Below is a small trained network, with its code and all its weights. Each question gives an input and a target symbol and asks what happens when units are switched off, that is, made to give their printed mean instead of their output.

import numpy as np


def w(rows, s, z=0):
    codes = np.array(rows[::2]) - 128.0
    scale = np.full(codes.shape[1], s)
    scale[-1] = z or s
    return codes * scale


def f(y):
    return y / 2 * (1 + np.tanh(0.7978845608 * (y + 0.044715 * y**3)))


def softmax(a):
    e = np.exp(a - a.max(-1, keepdims=True))
    return e / e.sum(-1, keepdims=True)


def log_softmax(a):
    a = a - a.max(-1, keepdims=True)
    return a - np.log(np.exp(a).sum(-1, keepdims=True))


def net(x, mask):
    ids = ['ΛΠΣΨΩαβγεζτ'.index(c) for c in x.split()]
    T = len(ids)
    res = E[ids] + P[:T]
    r = res
    for j in range(2):
        rows = slice(4 * j, 4 * j + 4)
        q, k, v = (r @ M[0][rows].T for M in (Q, K, V))
        z = softmax(np.where(np.tri(T) > 0, q @ k.T / 4**0.5, -1e9)) @ v
        o = O[0][rows]
        res = res + np.where(mask[j], z, o[:, -1]) @ o[:, :-1]
    y = f(res @ A[0][:, :-1].T + A[0][:, -1])
    res = res + np.where(mask[2:6], y, B[0][:, -1]) @ B[0][:, :-1]
    return log_softmax(res[-1] @ U[:, :-1].T + U[:, -1])


Q, K, V, O, A, B = {}, {}, {}, {}, {}, {}
E = w([
[113,123,170,144,136],'Λ',
[150,142,159,137,83],'Π',
[74,121,143,109,8],'Σ',
[93,40,138,170,113],'Ψ',
[57,147,151,121,144],'Ω',
[111,200,147,113,121],'α',
[66,92,56,117,95],'β',
[164,58,68,167,201],'γ',
[209,162,125,140,140],'ε',
[79,183,193,107,77],'ζ',
[132,252,217,109,64],'τ',
],0.018)
P = w([
[81,217,248,200,134],'0',
[120,175,137,149,128],'1',
[108,77,117,147,104],'2',
[126,26,139,34,171],'3',
[135,160,121,113,130],'4',
[123,124,86,183,79],'5',
[139,17,119,26,161],'6',
[141,161,98,105,131],'7',
[135,120,65,191,68],'8',
[153,18,104,18,157],'9',
[148,163,77,98,134],'10',
[146,93,41,202,59],'11',
[149,19,96,11,147],'12',
[114,174,112,100,143],'13',
],0.016)
Q[0] = w([
[83,122,92,239,153],'h1',
[172,138,139,79,183],'h1',
[102,62,160,82,144],'h1',
[131,57,129,4,161],'h1',
[106,164,80,189,100],'h2',
[146,91,146,76,97],'h2',
[158,180,98,167,128],'h2',
[93,145,107,186,63],'h2',
],0.015)
K[0] = w([
[196,112,36,101,81],'h1',
[90,113,175,149,97],'h1',
[31,170,179,178,199],'h1',
[100,86,250,160,130],'h1',
[128,163,48,78,43],'h2',
[85,140,182,194,118],'h2',
[208,141,79,75,118],'h2',
[86,144,65,61,81],'h2',
],0.012)
V[0] = w([
[4,161,57,83,150],'h1',
[188,179,112,79,96],'h1',
[121,96,94,135,53],'h1',
[88,177,137,61,68],'h1',
[193,154,170,89,172],'h2',
[154,131,112,99,38],'h2',
[103,138,194,68,41],'h2',
[134,169,80,136,200],'h2',
],0.015)
O[0] = w([
[7,163,93,74,169,67],'h1',
[179,113,167,41,152,137],'h1',
[113,91,93,117,14,71],'h1',
[76,126,189,70,112,170],'h1',
[126,223,216,169,197,140],'h2',
[127,98,143,115,20,135],'h2',
[62,143,176,162,85,255],'h2',
[168,160,122,26,167,85],'h2',
],0.011,0.0095)
A[0] = w([
[100,116,104,78,90,245],'n1',
[168,188,177,72,196,73],'n2',
[130,2,184,31,183,88],'n3',
[217,182,109,56,78,131],'n4',
],0.0061,0.011)
B[0] = w([
[181,119,99,150,207,254],'n1',
[141,212,68,67,58,233],'n2',
[146,230,88,72,12,154],'n3',
[66,43,150,168,108,180],'n4',
],0.011,0.0092)
U = w([
[150,112,168,159,255,126],'Λ',
[217,45,219,129,170,202],'Π',
[82,98,115,100,60,1],'Σ',
[135,144,72,199,166,149],'Ψ',
[86,123,113,113,234,137],'Ω',
[104,178,87,73,124,176],'α',
[76,120,22,70,134,74],'β',
[176,131,85,121,223,128],'γ',
[219,140,132,83,139,150],'ε',
[84,82,178,108,177,87],'ζ',
[145,120,179,69,85,34],'τ',
],0.0073,0.0072)

Each question gives the input, a string of symbols that net reads in full, and the target symbol t.
The units are the heads (4 rows each of Q, K, V and O) and the neurons (one row each of A and B). Each row of codes is followed by its name. A weight is (code - 128) times the scale printed after its matrix; where a second scale follows, it is the last column's (O, A, B and U).
mask holds one flag per unit, heads first, then neurons. A switched-off unit (its flag False) gives its mean, the last column of its rows in O or B, instead of its output. The means were averaged over made-up inputs and are rounded, as every weight is.
A unit's drop is (log p(t) with every unit on - log p(t) with that unit switched off) / (log p(t) with every unit on - log p(t) with every unit switched off).
The circuit of an input: a set's keep is (log p(t) with only the set's units on - log p(t) with every unit switched off) / (log p(t) with every unit on - log p(t) with every unit switched off). Starting from all 6 units, units are removed one at a time, each time the one whose removal leaves the highest keep (on an exact tie, the one counted first), for as long as the keep stays at least 0.8.
units of the circuit, in order: the units of the circuit, biggest drop first
top k neurons: the k neurons with the biggest drops, biggest first
heads that matter: for each layer, one digit per head in row order, 1 if its drop is at least 0.15 and else 0, layers parted by /
input ζ ζ Ψ ζ ε α ε Π Ψ τ, target ζ: heads that matter => 11
input α α α ε ζ ζ α β α, target β: heads that matter => 11
input Σ Ω ε ζ, target Σ: units of the circuit, in order => (h2)
input γ α Π α Σ β γ Ψ ε ε, target γ: heads that matter => 11
input ε α ε α α Π α, target ε: units of the circuit, in order => (n2; h1; h2)
input ε α α α α ε, target Π: units of the circuit, in order => (h1; n2)
input α ε Σ α Σ Λ ζ β α γ γ τ, target Ψ: heads that matter => 10
input Λ Ψ γ β α γ α, target Λ: units of the circuit, in order => (h1; h2)
input ζ Π ε γ α γ α β Ω α Ψ Ψ, target β: heads that matter => 11
input α α Λ ε, target α: heads that matter => 10
input Λ Λ α τ γ Ψ α Π Λ ε ε β ε, target Λ: heads that matter => 11
input α Π Ω Ω α α Π ζ Ψ Ω α Λ β, target α: units of the circuit, in order => (n3; h1)
input Σ Σ ε ζ γ α ε γ α Ω Π, target Π: heads that matter => 01
input ε α ε γ Λ Ψ Λ Σ α τ, target ε: units of the circuit, in order => (n2; h2; h1)
input τ Σ τ ε, target τ: units of the circuit, in order => (h1; h2; n3; n2)
input Ψ ζ Π ε Ψ Π Λ ε ε, target Π: top neuron => (n4)
input Λ ε β, target β: heads that matter => 01
input ζ γ β ζ Σ Ψ α α ε Ψ ζ ζ α, target ζ: heads that matter => 11
input γ α Π α α Ω Σ ζ α, target Σ: heads that matter => 01
input ε Ω Π ε, target ε: top neuron => (n2)
input ζ τ α α τ τ ε γ Λ Π Π, target Π: heads that matter => 10
input Ψ γ β τ Π Σ β α τ β, target Ψ: heads that matter => 10
input τ β τ Π α Σ Ω, target τ: units of the circuit, in order => (h1; n3)
input ε ζ Σ Λ α τ, target Σ: heads that matter => 01
input γ Π Σ Ψ ε Π Π, target γ: heads that matter => 11
input ζ α τ Ω α α Ω ε ζ Λ, target ζ: units of the circuit, in order => (h2; h1)
input ε Ψ ε Ψ α Ψ, target Π: units of the circuit, in order => (h1; n2)
input α ε Σ α Π Ψ β Ω Ψ, target β: top neuron => (n1)
input α γ ζ τ, target α: units of the circuit, in order => (h1; n2; h2)
